Here is a tiny trained network, its code and every weight. The questions are about switching its units off for an input and a class, where a switched-off unit gives its printed mean instead of its output.

import numpy as np


def w(rows, s, z=0):
    codes = np.array(rows[::2]) - 128.0
    scale = np.full(codes.shape[1], s)
    scale[-1] = z or s
    return codes * scale


def norm(h):
    return h / np.sqrt((h * h).mean(-1, keepdims=True) + 1e-5)


def f(y):
    return np.maximum(y, 0)


def log_softmax(a):
    a = a - a.max(-1, keepdims=True)
    return a - np.log(np.exp(a).sum(-1, keepdims=True))


def net(x, mask):
    res = np.array(x, float).reshape(1, 4) / 4 @ E
    u = 0
    for l in range(4):
        y = f(norm(res) @ A[l][:, :-1].T + A[l][:, -1])
        res = res + np.where(mask[u : u + 4], y, B[l][:, -1]) @ B[l][:, :-1]
        u += 4
    return log_softmax(norm(res)[-1] @ U[:, :-1].T + U[:, -1])


A, B = {}, {}
E = w([
[68,66,77,197,142],'x0',
[136,77,111,180,254],'x1',
[121,37,146,77,195],'x2',
[34,171,73,20,64],'x3',
],0.0071)
A[0] = w([
[176,149,2,66,133,253],'0.n1',
[135,142,17,99,162,137],'0.n2',
[137,152,193,105,70,127],'0.n3',
[202,91,100,220,179,164],'0.n4',
],0.0093,0.0026)
B[0] = w([
[252,116,141,60,29,218],'0.n1',
[121,118,220,182,92,182],'0.n2',
[15,76,113,2,119,196],'0.n3',
[137,199,108,96,71,255],'0.n4',
],0.0076,0.006)
A[1] = w([
[243,254,145,128,69,100],'1.n1',
[145,99,120,51,92,250],'1.n2',
[136,179,182,175,124,52],'1.n3',
[112,137,90,178,161,132],'1.n4',
],0.0084,0.0018)
B[1] = w([
[104,107,200,170,181,254],'1.n1',
[214,114,153,210,69,240],'1.n2',
[218,156,88,89,226,153],'1.n3',
[97,226,2,20,106,153],'1.n4',
],0.0086,0.0074)
A[2] = w([
[67,94,47,171,49,29],'2.n1',
[190,231,191,154,151,1],'2.n2',
[161,69,148,234,55,196],'2.n3',
[71,49,135,253,181,100],'2.n4',
],0.0051,0.00081)
B[2] = w([
[107,53,175,170,161,200],'2.n1',
[123,1,97,76,120,229],'2.n2',
[55,90,156,139,206,254],'2.n3',
[156,175,58,127,129,178],'2.n4',
],0.0093,0.0035)
A[3] = w([
[20,73,134,254,59,212],'3.n1',
[193,170,41,132,166,250],'3.n2',
[186,223,85,61,92,139],'3.n3',
[49,125,135,122,119,127],'3.n4',
],0.0072,0.0021)
B[3] = w([
[123,121,156,139,176,255],'3.n1',
[3,150,35,86,155,185],'3.n2',
[139,205,43,63,124,168],'3.n3',
[106,66,181,165,198,157],'3.n4',
],0.012,0.0059)
U = w([
[169,105,202,115,48,89],'0',
[114,112,112,130,210,48],'1',
[138,220,1,50,61,252],'2',
],0.0087,0.0016)

Each question gives the input, the list of numbers given to net, and the class t.
The units are the neurons (one row each of A and B). Each row of codes is followed by its name. A weight is (code - 128) times the scale printed after its matrix; where a second scale follows, it is the last column's (A, B and U).
mask holds one flag per neuron, layer by layer. A switched-off neuron (its flag False) gives its mean, the last column of its row in B, instead of its output. The means were averaged over made-up inputs and are rounded, as every weight is.
A unit's drop is (log p(t) with every unit on - log p(t) with that unit switched off) / (log p(t) with every unit on - log p(t) with every unit switched off).
The circuit of an input: a set's keep is (log p(t) with only the set's units on - log p(t) with every unit switched off) / (log p(t) with every unit on - log p(t) with every unit switched off). Starting from the 12 units with the biggest drops (on a tie, the unit counted first), units are removed one at a time, each time the one whose removal leaves the highest keep (on an exact tie, the one counted first), for as long as the keep stays at least 0.8.
units of the circuit, in order: the units of the circuit, biggest drop first
top k neurons: the k neurons with the biggest drops, biggest first
top k neurons in layer l: the k neurons of layer l with the biggest drops, biggest first
drop of u: that unit's drop, to one decimal
input [-5,2,-1,7], class 0: top 3 neurons in layer 1 : [1.n2; 1.n4; 1.n1]
input [8,2,-5,6], class 1: units of the circuit, in order : [3.n1]
input [3,-4,-2,-6], class 1: top 3 neurons : [0.n1; 1.n1; 1.n2]
input [7,-7,-7,8], class 0: units of the circuit, in order : [2.n1; 0.n4; 3.n2; 3.n4]
input [6,-8,-6,-8], class 1: units of the circuit, in order : [0.n1; 1.n2; 2.n3]
input [8,6,-6,-3], class 2: units of the circuit, in order : [1.n4; 0.n4]
input [-4,2,8,4], class 0: top 2 neurons : [1.n2; 1.n4]
input [7,-4,-8,4], class 0: top 2 neurons : [3.n2; 0.n1]
input [8,6,-4,-6], class 2: top 2 neurons : [1.n4; 0.n4]
input [1,3,0,-5], class 2: top 2 neurons : [0.n1; 3.n2]
input [5,4,-3,0], class 2: top 2 neurons in layer 0 : [0.n1; 0.n3]
input [0,1,6,6], class 0: top 2 neurons : [1.n2; 0.n1]
input [6,6,-2,-8], class 2: top 2 neurons : [1.n4; 0.n4]
input [2,6,-7,6], class 1: top 2 neurons in layer 0 : [0.n4; 0.n3]
input [4,1,-3,-6], class 2: top neuron : [0.n1]
input [1,5,2,-7], class 2: top 3 neurons : [0.n1; 3.n2; 1.n4]
input [4,1,4,-8], class 2: top 3 neurons in layer 0 : [0.n1; 0.n4; 0.n2]
input [5,5,1,0], class 2: top 2 neurons in layer 0 : [0.n3; 0.n4]
input [8,1,-8,2], class 1: drop of 3.n1 : 0.1
input [-4,3,7,4], class 0: drop of 1.n2 : 0.3
input [7,-6,-1,7], class 0: top neuron : [2.n1]
input [7,-7,-4,3], class 0: drop of 2.n3 : -0.1
